Below are the code and all the weights of a small trained network. Each question names an input and a target symbol and asks about switching units off, where a switched-off unit gives its printed mean instead of its output.

import numpy as np


def w(rows, s, z=0):
    codes = np.array(rows[::2]) - 128.0
    scale = np.full(codes.shape[1], s)
    scale[-1] = z or s
    return codes * scale


def softmax(a):
    e = np.exp(a - a.max(-1, keepdims=True))
    return e / e.sum(-1, keepdims=True)


def log_softmax(a):
    a = a - a.max(-1, keepdims=True)
    return a - np.log(np.exp(a).sum(-1, keepdims=True))


def net(x, mask):
    ids = ['ΘΛΞΠΣΦΨαγδεζημω'.index(c) for c in x.split()]
    T = len(ids)
    res = E[ids] + P[:T]
    u = 0
    for l in range(3):
        r = res
        for j in range(2):
            rows = slice(3 * j, 3 * j + 3)
            q, k, v = (r @ M[l][rows].T for M in (Q, K, V))
            z = softmax(np.where(np.tri(T) > 0, q @ k.T / 3**0.5, -1e9)) @ v
            o = O[l][rows]
            res = res + np.where(mask[u + j], z, o[:, -1]) @ o[:, :-1]
        u += 2
    return log_softmax(res[-1] @ U[:, :-1].T + U[:, -1])


Q, K, V, O = {}, {}, {}, {}
E = w([
[107,130,145,177,156,159,153,101],'Θ',
[102,116,153,172,164,196,142,75],'Λ',
[116,138,128,188,179,165,144,101],'Ξ',
[91,115,130,174,202,147,143,93],'Π',
[169,31,105,135,118,118,94,170],'Σ',
[149,156,88,187,184,147,150,90],'Φ',
[89,128,116,237,163,102,155,129],'Ψ',
[47,100,146,197,142,115,138,124],'α',
[160,73,85,106,108,109,74,253],'γ',
[155,62,95,110,102,104,102,202],'δ',
[106,187,122,197,92,144,153,180],'ε',
[104,162,50,155,96,142,198,101],'ζ',
[74,127,121,105,76,140,184,125],'η',
[95,144,85,42,178,133,174,119],'μ',
[172,124,141,89,77,51,76,61],'ω',
],0.017)
P = w([
[235,4,181,147,159,200,209,198],'0',
[113,20,38,206,118,195,105,108],'1',
[102,70,47,165,115,164,123,121],'2',
[80,119,51,135,111,124,135,118],'3',
[61,156,48,95,101,90,149,117],'4',
[44,176,59,88,104,54,155,112],'5',
[35,192,65,68,107,1,165,96],'6',
],0.0085)
Q[0] = w([
[117,227,142,104,125,129,162,86],'0.h0',
[177,173,159,104,138,135,132,152],'0.h0',
[201,108,216,97,102,123,93,124],'0.h0',
[17,217,8,240,141,46,186,45],'0.h1',
[83,59,3,139,76,153,194,118],'0.h1',
[138,162,134,200,200,145,164,30],'0.h1',
],0.0073)
K[0] = w([
[180,155,133,120,122,107,109,61],'0.h0',
[119,120,180,165,129,106,142,133],'0.h0',
[206,42,143,163,93,135,141,118],'0.h0',
[11,188,79,36,21,23,132,123],'0.h1',
[155,112,149,2,26,22,109,130],'0.h1',
[48,161,179,180,90,17,229,126],'0.h1',
],0.0066)
V[0] = w([
[176,142,142,75,78,86,78,76],'0.h0',
[135,114,114,105,149,160,201,160],'0.h0',
[160,140,184,147,175,150,118,162],'0.h0',
[182,138,132,97,84,132,157,45],'0.h1',
[130,147,111,48,63,254,129,107],'0.h1',
[43,86,187,97,57,146,143,127],'0.h1',
],0.0091)
O[0] = w([
[84,155,111,150,215,117,39,183,32],'0.h0',
[192,61,100,150,59,171,169,121,207],'0.h0',
[175,136,222,110,111,151,131,121,4],'0.h0',
[133,92,69,111,103,203,125,216,240],'0.h1',
[28,129,138,98,37,194,53,123,116],'0.h1',
[2,59,240,99,67,101,186,179,142],'0.h1',
],0.0076,0.0036)
Q[1] = w([
[94,169,96,60,122,159,235,51],'1.h0',
[69,93,64,155,161,134,119,254],'1.h0',
[182,51,137,122,25,110,175,69],'1.h0',
[135,107,101,187,36,161,188,132],'1.h1',
[231,181,173,164,184,120,116,97],'1.h1',
[138,53,47,213,67,120,205,54],'1.h1',
],0.0073)
K[1] = w([
[82,180,105,106,124,116,143,68],'1.h0',
[116,133,87,121,147,147,142,249],'1.h0',
[157,141,117,113,54,74,66,86],'1.h0',
[134,129,158,89,124,95,107,127],'1.h1',
[143,98,130,188,98,98,139,147],'1.h1',
[114,143,122,68,90,55,127,151],'1.h1',
],0.012)
V[1] = w([
[206,200,164,35,82,97,137,183],'1.h0',
[114,162,116,142,88,74,84,211],'1.h0',
[196,102,167,167,156,254,209,219],'1.h0',
[170,150,65,107,78,12,176,176],'1.h1',
[87,68,216,80,70,99,68,180],'1.h1',
[79,123,131,184,111,179,125,61],'1.h1',
],0.0052)
O[1] = w([
[134,129,55,152,62,221,70,102,17],'1.h0',
[173,144,128,130,33,147,167,174,82],'1.h0',
[28,254,139,142,190,142,1,121,194],'1.h0',
[195,106,55,194,168,15,168,179,253],'1.h1',
[89,33,218,99,57,91,175,116,95],'1.h1',
[89,157,99,73,129,139,61,122,119],'1.h1',
],0.0045,0.0036)
Q[2] = w([
[71,198,124,145,78,119,154,25],'2.h0',
[84,60,8,152,99,128,108,140],'2.h0',
[119,163,132,135,162,48,223,77],'2.h0',
[99,140,85,155,98,215,131,131],'2.h1',
[52,132,74,199,110,111,158,106],'2.h1',
[55,160,116,117,216,131,144,186],'2.h1',
],0.013)
K[2] = w([
[104,178,72,27,136,127,192,111],'2.h0',
[153,121,105,35,109,35,62,73],'2.h0',
[113,223,91,89,61,76,178,189],'2.h0',
[100,159,124,57,216,189,180,126],'2.h1',
[142,186,54,34,85,107,230,180],'2.h1',
[46,211,107,89,175,2,97,148],'2.h1',
],0.009)
V[2] = w([
[157,166,170,192,44,74,65,151],'2.h0',
[79,173,133,254,102,170,184,173],'2.h0',
[121,196,100,115,122,117,113,52],'2.h0',
[71,179,158,122,172,82,97,72],'2.h1',
[173,185,99,67,59,146,50,166],'2.h1',
[153,78,113,168,73,134,148,98],'2.h1',
],0.0081)
O[2] = w([
[34,243,104,94,146,186,180,30,113],'2.h0',
[120,239,131,99,83,2,39,111,2],'2.h0',
[172,159,110,80,195,233,33,175,142],'2.h0',
[166,205,207,45,60,145,203,58,22],'2.h1',
[123,101,45,223,49,116,86,36,92],'2.h1',
[62,139,158,98,245,109,20,201,205],'2.h1',
],0.0053,0.0062)
U = w([
[162,148,94,145,149,160,117,117,64],'Θ',
[115,125,114,150,154,109,142,102,39],'Λ',
[106,128,150,117,118,184,121,105,136],'Ξ',
[126,130,153,96,144,105,163,120,101],'Π',
[131,142,141,125,124,160,124,130,149],'Σ',
[165,155,112,128,173,112,140,141,62],'Φ',
[231,41,118,128,70,115,120,167,237],'Ψ',
[83,148,66,102,170,96,7,169,78],'α',
[122,127,119,117,138,135,134,130,62],'γ',
[107,193,99,119,91,86,105,36,255],'δ',
[61,126,141,104,87,120,113,137,81],'ε',
[141,145,129,124,140,163,123,115,120],'ζ',
[60,149,96,160,156,218,219,129,81],'η',
[109,120,103,157,149,106,162,63,41],'μ',
[157,125,135,107,155,159,136,118,112],'ω',
],0.011,0.0078)

Each question gives the input, a string of symbols that net reads in full, and the target symbol t.
The units are the heads (3 rows each of Q, K, V and O). Each row of codes is followed by its name. A weight is (code - 128) times the scale printed after its matrix; where a second scale follows, it is the last column's (O and U).
mask holds one flag per head, layer by layer. A switched-off head (its flag False) gives its mean, the last column of its rows in O, instead of its output. The means were averaged over made-up inputs and are rounded, as every weight is.
A unit's drop is (log p(t) with every unit on - log p(t) with that unit switched off) / (log p(t) with every unit on - log p(t) with every unit switched off).
The circuit of an input: a set's keep is (log p(t) with only the set's units on - log p(t) with every unit switched off) / (log p(t) with every unit on - log p(t) with every unit switched off). Starting from all 6 units, units are removed one at a time, each time the one whose removal leaves the highest keep (on an exact tie, the one counted first), for as long as the keep stays at least 0.8.
units of the circuit, in order: the units of the circuit, biggest drop first
most important unit: the unit with the biggest drop
which heads matter: for each layer, one digit per head in row order, 1 if its drop is at least 0.15 and else 0, layers parted by /
input μ Ψ δ μ Ψ ζ, target Ψ: units of the circuit, in order	[2.h0, 1.h0]
input ω η ε μ Φ, target Ψ: units of the circuit, in order	[2.h0]
input ε γ α, target δ: units of the circuit, in order	[2.h0, 0.h1]
input α γ μ Σ η, target Ψ: units of the circuit, in order	[2.h0, 1.h0]
input ω Π α Ψ Π, target Π: which heads matter	00 / 00 / 01
input ω η Σ μ ζ, target Ψ: which heads matter	00 / 00 / 10
input μ Ψ μ ε ε γ η, target ε: units of the circuit, in order	[0.h1, 2.h0]
input ε Ξ ω μ μ Ψ Θ, target Ψ: which heads matter	00 / 00 / 10
input Σ ω α δ μ ε α, target Ψ: which heads matter	00 / 00 / 10
input μ ω ω, target α: which heads matter	10 / 00 / 00
input α γ ε μ α Λ ε, target δ: which heads matter	01 / 00 / 10
input α ω μ ε ω ω μ, target η: which heads matter	00 / 00 / 11
input ω Λ α ω α ζ ε, target α: which heads matter	00 / 00 / 11
input Σ Φ γ α α ω μ, target η: most important unit	2.h0
input δ ζ ε Π, target α: units of the circuit, in order	[2.h1, 2.h0]
input Ψ ζ Λ, target α: units of the circuit, in order	[2.h0, 2.h1]
input ε ζ δ μ ε ω, target Ψ: which heads matter	00 / 10 / 00
input ε γ γ Ψ, target μ: which heads matter	01 / 10 / 00
input ε Π Θ, target δ: which heads matter	01 / 10 / 10
input Φ μ α Λ, target Ψ: units of the circuit, in order	[2.h0]
input μ ω ω Φ μ ω α, target η: units of the circuit, in order	[2.h0, 0.h1]
input Σ ω ω ω, target δ: units of the circuit, in order	[0.h0, 2.h1, 1.h0]
input ω Θ ζ Φ, target α: units of the circuit, in order	[2.h1, 2.h0, 0.h0]
